Below are the code and all the weights of a small trained network. Each question names an input and a class and asks about switching units off, where a switched-off unit gives its printed mean instead of its output.

import numpy as np


def w(rows, s, z=0):
    codes = np.array(rows[::2]) - 128.0
    scale = np.full(codes.shape[1], s)
    scale[-1] = z or s
    return codes * scale


def norm(h):
    return h / np.sqrt((h * h).mean(-1, keepdims=True) + 1e-5)


def f(y):
    return y / 2 * (1 + np.tanh(0.7978845608 * (y + 0.044715 * y**3)))


def log_softmax(a):
    a = a - a.max(-1, keepdims=True)
    return a - np.log(np.exp(a).sum(-1, keepdims=True))


def net(x, mask):
    res = np.array(x, float).reshape(1, 5) / 4 @ E
    u = 0
    for l in range(2):
        y = f(norm(res) @ A[l][:, :-1].T + A[l][:, -1])
        res = res + np.where(mask[u : u + 10], y, B[l][:, -1]) @ B[l][:, :-1]
        u += 10
    return log_softmax(norm(res)[-1] @ U[:, :-1].T + U[:, -1])


A, B = {}, {}
E = w([
[253,198,83,70,95,155,154,25,172,134],'x0',
[87,196,176,123,105,190,74,232,220,190],'x1',
[71,136,186,179,223,43,92,47,159,31],'x2',
[119,143,129,126,127,132,146,135,125,116],'x3',
[126,126,121,129,127,128,126,124,129,131],'x4',
],0.0059)
A[0] = w([
[149,78,71,119,71,173,150,140,42,140,135],'L0N0',
[94,48,114,160,168,131,168,152,51,87,49],'L0N1',
[99,182,131,85,118,152,178,121,105,105,137],'L0N2',
[171,82,117,61,59,108,186,170,22,164,107],'L0N3',
[134,143,112,103,69,146,155,212,133,254,88],'L0N4',
[72,141,139,165,166,149,75,165,78,153,104],'L0N5',
[102,186,185,156,77,108,77,145,206,142,31],'L0N6',
[143,58,130,138,146,125,130,149,74,168,4],'L0N7',
[73,101,133,147,83,143,146,192,34,154,74],'L0N8',
[119,103,123,127,109,174,118,171,26,151,17],'L0N9',
],0.0075,0.0034)
B[0] = w([
[90,159,95,99,218,89,184,175,229,166,203],'L0N0',
[138,216,103,161,135,17,86,186,139,178,188],'L0N1',
[172,85,87,123,132,98,67,129,146,162,136],'L0N2',
[122,77,128,136,204,143,184,117,185,159,213],'L0N3',
[144,155,127,121,71,126,65,109,15,53,255],'L0N4',
[106,132,79,125,153,135,129,228,135,58,192],'L0N5',
[93,115,156,60,159,72,189,96,174,161,214],'L0N6',
[74,228,217,154,106,35,172,106,158,196,137],'L0N7',
[59,118,253,189,79,51,85,24,178,191,191],'L0N8',
[87,101,210,160,107,25,158,41,118,100,159],'L0N9',
],0.0062,0.0063)
A[1] = w([
[187,142,107,122,157,147,167,80,176,112,227],'L1N0',
[95,106,130,161,101,123,101,157,169,161,164],'L1N1',
[51,120,136,123,123,78,95,184,92,81,159],'L1N2',
[88,62,124,144,142,122,163,180,168,147,79],'L1N3',
[167,148,102,185,114,83,122,105,68,80,135],'L1N4',
[188,157,108,107,104,155,132,79,86,94,239],'L1N5',
[154,150,160,148,25,146,97,148,88,142,253],'L1N6',
[96,101,124,221,135,89,110,137,148,127,119],'L1N7',
[166,213,149,92,120,156,110,98,196,137,66],'L1N8',
[88,116,136,167,106,79,89,141,5,123,64],'L1N9',
],0.011,0.0023)
B[1] = w([
[159,68,149,204,9,196,162,98,137,139,215],'L1N0',
[146,132,234,59,91,123,197,10,175,26,172],'L1N1',
[149,29,101,169,142,192,122,136,134,127,254],'L1N2',
[118,228,107,67,151,183,50,123,167,40,177],'L1N3',
[142,177,205,128,100,118,72,163,81,112,175],'L1N4',
[62,218,135,58,251,160,102,144,127,15,195],'L1N5',
[66,130,115,82,95,159,115,108,50,135,181],'L1N6',
[145,222,79,42,166,66,144,164,109,167,211],'L1N7',
[112,105,114,140,149,1,143,174,118,222,203],'L1N8',
[215,52,70,184,69,214,141,123,89,207,204],'L1N9',
],0.0071,0.0096)
U = w([
[93,141,168,142,130,9,173,97,208,189,251],'0',
[182,88,57,152,107,209,227,84,186,130,45],'1',
[90,20,162,141,28,205,97,122,56,150,167],'2',
[78,211,77,37,126,158,104,158,37,124,106],'3',
[196,88,89,205,152,89,65,205,26,128,102],'4',
[162,199,190,158,116,148,112,61,72,26,92],'5',
[62,75,135,109,203,149,92,196,216,59,66],'6',
],0.015,0.0026)

Each question gives the input, the list of numbers given to net, and the class t.
The units are the neurons (one row each of A and B). Each row of codes is followed by its name. A weight is (code - 128) times the scale printed after its matrix; where a second scale follows, it is the last column's (A, B and U).
mask holds one flag per neuron, layer by layer. A switched-off neuron (its flag False) gives its mean, the last column of its row in B, instead of its output. The means were averaged over made-up inputs and are rounded, as every weight is.
A unit's drop is (log p(t) with every unit on - log p(t) with that unit switched off) / (log p(t) with every unit on - log p(t) with every unit switched off).
The circuit of an input: a set's keep is (log p(t) with only the set's units on - log p(t) with every unit switched off) / (log p(t) with every unit on - log p(t) with every unit switched off). Starting from the 12 units with the biggest drops (on a tie, the unit counted first), units are removed one at a time, each time the one whose removal leaves the highest keep (on an exact tie, the one counted first), for as long as the keep stays at least 0.8.
units of the circuit, in order: the units of the circuit, biggest drop first
unit that matters most: the unit with the biggest drop
top k neurons: the k neurons with the biggest drops, biggest first
top k neurons in layer l: the k neurons of layer l with the biggest drops, biggest first
input [2,1,3,4,-8], class 0: top 4 neurons => L0N4, L1N8, L1N2, L1N9
input [8,7,2,8,6], class 0: units of the circuit, in order => L1N8
input [8,4,0,8,-8], class 3: top 2 neurons => L0N0, L1N5
input [-7,6,-1,3,1], class 2: top 2 neurons in layer 0 => L0N0, L0N4
input [-5,0,8,0,-2], class 4: top 2 neurons in layer 0 => L0N0, L0N3
input [-2,-1,1,6,-3], class 4: units of the circuit, in order => L0N1, L1N9
input [0,8,-3,7,7], class 2: top 2 neurons => L0N4, L1N7
input [8,2,-8,-7,4], class 3: top 3 neurons in layer 1 => L1N5, L1N2, L1N9
input [0,4,-2,0,3], class 2: top 4 neurons in layer 1 => L1N9, L1N7, L1N2, L1N3
input [-7,0,-5,-1,1], class 0: top 3 neurons => L0N8, L0N0, L0N3
input [0,0,1,-3,4], class 4: top 3 neurons => L0N3, L0N0, L0N6
input [0,-4,3,-7,4], class 4: top 2 neurons in layer 0 => L0N1, L0N4
input [-6,-4,0,-3,4], class 0: top 2 neurons => L0N8, L0N4
input [0,-8,3,-6,8], class 4: units of the circuit, in order => L1N1
input [-4,-1,-8,-5,-2], class 0: top 2 neurons in layer 0 => L0N0, L0N3
input [8,3,7,8,-7], class 0: top 2 neurons => L1N8, L0N4
input [1,6,2,6,0], class 0: top 3 neurons => L1N8, L1N5, L0N6
input [5,3,-8,8,6], class 3: top 2 neurons => L0N4, L1N5
input [0,-6,-3,-5,0], class 0: top 2 neurons in layer 1 => L1N2, L1N9
input [0,-6,8,4,-8], class 4: unit that matters most => L1N1
